Here is a tiny trained network, its code and every weight. The questions are about switching its units off for an input and a class, where a switched-off unit gives its printed mean instead of its output.

import numpy as np


def w(rows, s, z=0):
    codes = np.array(rows[::2]) - 128.0
    scale = np.full(codes.shape[1], s)
    scale[-1] = z or s
    return codes * scale


def f(y):
    return y / 2 * (1 + np.tanh(0.7978845608 * (y + 0.044715 * y**3)))


def log_softmax(a):
    a = a - a.max(-1, keepdims=True)
    return a - np.log(np.exp(a).sum(-1, keepdims=True))


def net(x, mask):
    res = np.array(x, float).reshape(1, 3) / 4 @ E
    y = f(res @ A[0][:, :-1].T + A[0][:, -1])
    res = res + np.where(mask, y, B[0][:, -1]) @ B[0][:, :-1]
    return log_softmax(res[-1] @ U[:, :-1].T + U[:, -1])


A, B = {}, {}
E = w([
[119,35,172,105,192,12],'x0',
[83,59,235,219,146,151],'x1',
[206,124,196,2,206,153],'x2',
],0.0092)
A[0] = w([
[135,178,102,104,99,177,151],'neuron 1',
[136,177,108,155,54,155,192],'neuron 2',
[122,193,57,96,81,147,175],'neuron 3',
[99,144,113,175,106,140,168],'neuron 4',
[154,183,129,100,99,201,136],'neuron 5',
[113,98,71,130,138,70,157],'neuron 6',
[74,126,99,214,89,133,144],'neuron 7',
[119,108,194,104,211,177,166],'neuron 8',
[18,75,180,176,122,116,248],'neuron 9',
[180,116,102,65,140,35,147],'neuron 10',
[91,126,87,171,49,122,180],'neuron 11',
[106,126,148,164,75,144,177],'neuron 12',
[140,83,255,97,193,126,191],'neuron 13',
[114,138,101,165,112,97,190],'neuron 14',
[165,186,91,108,110,201,180],'neuron 15',
[184,192,80,55,165,139,254],'neuron 16',
[151,49,171,127,173,88,185],'neuron 17',
[124,161,73,184,92,125,239],'neuron 18',
],0.011,0.0056)
B[0] = w([
[136,155,105,102,96,183,172],'neuron 1',
[142,174,134,140,96,152,188],'neuron 2',
[93,192,94,93,64,141,189],'neuron 3',
[137,124,164,129,73,136,168],'neuron 4',
[124,117,85,102,110,205,181],'neuron 5',
[65,80,116,142,116,102,159],'neuron 6',
[129,136,147,154,77,99,195],'neuron 7',
[186,86,138,79,168,149,210],'neuron 8',
[123,77,163,242,116,158,228],'neuron 9',
[93,82,140,112,143,46,196],'neuron 10',
[104,151,146,142,52,118,190],'neuron 11',
[152,118,179,149,83,138,169],'neuron 12',
[235,110,180,140,235,134,254],'neuron 13',
[77,125,135,145,64,123,161],'neuron 14',
[139,146,92,99,101,205,193],'neuron 15',
[108,152,94,6,115,71,224],'neuron 16',
[162,119,157,180,191,97,212],'neuron 17',
[107,170,143,147,72,115,195],'neuron 18',
],0.011,0.015)
U = w([
[37,119,40,50,89,71,80],'0',
[99,141,197,255,63,125,119],'1',
[199,69,200,251,204,163,183],'2',
[45,72,98,232,179,92,170],'3',
[187,99,111,34,171,186,150],'4',
[120,228,38,107,87,209,157],'5',
[209,137,172,97,197,58,140],'6',
[142,106,31,161,144,144,5],'7',
],0.0077,0.0021)

Each question gives the input, the list of numbers given to net, and the class t.
The units are the neurons (one row each of A and B). Each row of codes is followed by its name. A weight is (code - 128) times the scale printed after its matrix; where a second scale follows, it is the last column's (A, B and U).
mask holds one flag per neuron, in row order. A switched-off neuron (its flag False) gives its mean, the last column of its row in B, instead of its output. The means were averaged over made-up inputs and are rounded, as every weight is.
A unit's drop is (log p(t) with every unit on - log p(t) with that unit switched off) / (log p(t) with every unit on - log p(t) with every unit switched off).
The circuit of an input: a set's keep is (log p(t) with only the set's units on - log p(t) with every unit switched off) / (log p(t) with every unit on - log p(t) with every unit switched off). Starting from the 12 units with the biggest drops (on a tie, the unit counted first), units are removed one at a time, each time the one whose removal leaves the highest keep (on an exact tie, the one counted first), for as long as the keep stays at least 0.8.
circuit, biggest first: the units of the circuit, biggest drop first
top k neurons: the k neurons with the biggest drops, biggest first
drop of u: that unit's drop, to one decimal
input [-2,-7,3], class 0: circuit, biggest first	[neuron 16]
input [-1,-2,-3], class 5: circuit, biggest first	[neuron 17; neuron 10]
input [4,-7,4], class 0: circuit, biggest first	[neuron 16; neuron 13]
input [-2,-7,5], class 0: top 2 neurons	[neuron 16; neuron 10]
input [-7,6,3], class 4: top 3 neurons	[neuron 17; neuron 9; neuron 5]
input [7,-5,-3], class 3: top 2 neurons	[neuron 16; neuron 3]
input [1,-1,-1], class 0: top 2 neurons	[neuron 13; neuron 9]
input [8,3,8], class 2: top 3 neurons	[neuron 13; neuron 17; neuron 16]
input [-3,4,7], class 4: top 2 neurons	[neuron 9; neuron 8]
input [-8,3,4], class 5: drop of neuron 15	0.0
input [-3,-6,3], class 5: drop of neuron 1	0.1
input [0,-6,-1], class 0: drop of neuron 16	0.2
input [-2,1,0], class 5: drop of neuron 9	0.3
input [-5,-7,7], class 5: top neuron	[neuron 15]
